Below are the code and all the weights of a small trained network. Each question names an input and a target symbol and asks about switching units off, where a switched-off unit gives its printed mean instead of its output.

import numpy as np


def w(rows, s, z=0):
    codes = np.array(rows[::2]) - 128.0
    scale = np.full(codes.shape[1], s)
    scale[-1] = z or s
    return codes * scale


def norm(h):
    return h / np.sqrt((h * h).mean(-1, keepdims=True) + 1e-5)


def f(y):
    return np.maximum(y, 0)


def softmax(a):
    e = np.exp(a - a.max(-1, keepdims=True))
    return e / e.sum(-1, keepdims=True)


def log_softmax(a):
    a = a - a.max(-1, keepdims=True)
    return a - np.log(np.exp(a).sum(-1, keepdims=True))


def net(x, mask):
    ids = ['ΠΩβδζθσφψ'.index(c) for c in x.split()]
    T = len(ids)
    res = E[ids] + P[:T]
    q, k, v = (norm(res) @ M[0].T for M in (Q, K, V))
    z = softmax(np.where(np.tri(T) > 0, q @ k.T / 2**0.5, -1e9)) @ v
    res = res + np.where(mask[0], z, O[0][:, -1]) @ O[0][:, :-1]
    y = f(norm(res) @ A[0][:, :-1].T + A[0][:, -1])
    res = res + np.where(mask[1:25], y, B[0][:, -1]) @ B[0][:, :-1]
    return log_softmax(norm(res)[-1] @ U[:, :-1].T + U[:, -1])


Q, K, V, O, A, B = {}, {}, {}, {}, {}, {}
E = w([
[77,141,4],'Π',
[116,119,90],'Ω',
[34,105,201],'β',
[114,107,76],'δ',
[111,198,163],'ζ',
[110,190,171],'θ',
[107,201,166],'σ',
[113,163,157],'φ',
[219,104,140],'ψ',
],0.016)
P = w([
[177,201,69],'0',
[140,122,2],'1',
[118,117,36],'2',
[116,106,53],'3',
[117,103,64],'4',
[118,101,74],'5',
[117,95,81],'6',
[117,93,87],'7',
[115,87,93],'8',
[112,83,97],'9',
[123,91,85],'10',
],0.008)
Q[0] = w([
[254,102,191],'head 0',
[42,209,81],'head 0',
],0.007)
K[0] = w([
[31,254,62],'head 0',
[196,122,156],'head 0',
],0.0076)
V[0] = w([
[1,243,71],'head 0',
[166,228,45],'head 0',
],0.0074)
O[0] = w([
[158,255,18,255],'head 0',
[156,111,60,139],'head 0',
],0.0097,0.0048)
A[0] = w([
[125,60,130,176],'neuron 0',
[83,175,106,61],'neuron 1',
[206,97,151,254],'neuron 2',
[131,141,104,41],'neuron 3',
[189,175,158,48],'neuron 4',
[159,89,69,125],'neuron 5',
[138,71,72,99],'neuron 6',
[175,129,135,76],'neuron 7',
[169,182,211,161],'neuron 8',
[78,122,96,79],'neuron 9',
[135,188,145,144],'neuron 10',
[110,98,118,84],'neuron 11',
[142,28,139,173],'neuron 12',
[148,73,148,58],'neuron 13',
[158,179,195,188],'neuron 14',
[207,108,210,251],'neuron 15',
[100,61,170,143],'neuron 16',
[96,151,206,155],'neuron 17',
[247,91,145,109],'neuron 18',
[91,100,163,133],'neuron 19',
[130,216,141,80],'neuron 20',
[165,178,147,60],'neuron 21',
[166,159,149,73],'neuron 22',
[147,161,135,67],'neuron 23',
],0.014,0.0035)
B[0] = w([
[157,115,116,176],'neuron 0',
[83,173,54,254],'neuron 1',
[96,88,26,151],'neuron 2',
[121,185,113,155],'neuron 3',
[61,102,192,146],'neuron 4',
[136,114,202,224],'neuron 5',
[85,127,194,204],'neuron 6',
[103,83,108,135],'neuron 7',
[158,110,52,155],'neuron 8',
[192,95,112,223],'neuron 9',
[141,98,174,199],'neuron 10',
[162,105,142,148],'neuron 11',
[135,84,109,186],'neuron 12',
[56,172,105,143],'neuron 13',
[147,174,49,164],'neuron 14',
[81,51,73,151],'neuron 15',
[131,171,73,204],'neuron 16',
[166,75,225,226],'neuron 17',
[71,4,106,149],'neuron 18',
[111,170,129,200],'neuron 19',
[145,89,177,221],'neuron 20',
[104,172,93,153],'neuron 21',
[77,107,152,138],'neuron 22',
[117,165,104,144],'neuron 23',
],0.021,0.0051)
U = w([
[158,216,54,241],'Π',
[30,169,116,117],'Ω',
[86,171,248,197],'β',
[174,132,176,76],'δ',
[169,151,154,31],'ζ',
[175,155,153,42],'θ',
[196,143,145,57],'σ',
[156,151,145,4],'φ',
[126,73,107,91],'ψ',
],0.012,0.0038)

Each question gives the input, a string of symbols that net reads in full, and the target symbol t.
The units are the heads (2 rows each of Q, K, V and O) and the neurons (one row each of A and B). Each row of codes is followed by its name. A weight is (code - 128) times the scale printed after its matrix; where a second scale follows, it is the last column's (O, A, B and U).
mask holds one flag per unit, heads first, then neurons. A switched-off unit (its flag False) gives its mean, the last column of its rows in O or B, instead of its output. The means were averaged over made-up inputs and are rounded, as every weight is.
A unit's drop is (log p(t) with every unit on - log p(t) with that unit switched off) / (log p(t) with every unit on - log p(t) with every unit switched off).
The circuit of an input: a set's keep is (log p(t) with only the set's units on - log p(t) with every unit switched off) / (log p(t) with every unit on - log p(t) with every unit switched off). Starting from the 12 units with the biggest drops (on a tie, the unit counted first), units are removed one at a time, each time the one whose removal leaves the highest keep (on an exact tie, the one counted first), for as long as the keep stays at least 0.8.
units of the circuit, in order: the units of the circuit, biggest drop first
unit that matters most: the unit with the biggest drop
k most important neurons: the k neurons with the biggest drops, biggest first
drop when u is switched off: that unit's drop, to one decimal
input β β δ β Π ψ Ω θ, target ψ: 2 most important neurons => (neuron 15; neuron 17)
input σ θ β δ Ω σ δ, target Ω: unit that matters most => neuron 17
input σ β β β β Ω β β β ψ σ, target ψ: units of the circuit, in order => (head 0; neuron 8)
input ζ β β ψ β β β β φ, target ψ: 3 most important neurons => (neuron 17; neuron 15; neuron 1)
input δ Ω ζ Ω δ Π Ω, target β: units of the circuit, in order => (neuron 6; neuron 5)
input ψ β ζ, target ψ: units of the circuit, in order => (head 0; neuron 15)
input δ δ Ω β β β ζ β β β Ω, target Ω: 4 most important neurons => (neuron 17; neuron 6; neuron 16; neuron 14)
input β β ψ β σ, target ψ: 3 most important neurons => (neuron 15; neuron 17; neuron 1)
input δ δ β β δ β φ δ, target β: units of the circuit, in order => (neuron 6; neuron 5)
input β ψ Π, target ψ: 2 most important neurons => (neuron 17; neuron 12)
input β δ β Ω Π β δ Ω, target Ω: 3 most important neurons => (neuron 17; neuron 6; neuron 20)
input σ δ σ σ ζ Π Ω β, target Π: 4 most important neurons => (neuron 1; neuron 6; neuron 9; neuron 5)
input ψ δ δ Ω ζ Π β Ω β Ω, target β: drop when neuron 5 is switched off => 0.2
input β ψ δ φ, target ψ: drop when neuron 16 is switched off => -0.1
input β β Ω Ω δ β β δ β φ, target Π: drop when neuron 6 is switched off => 0.4
input β δ ψ, target ψ: most important neuron => (neuron 2)
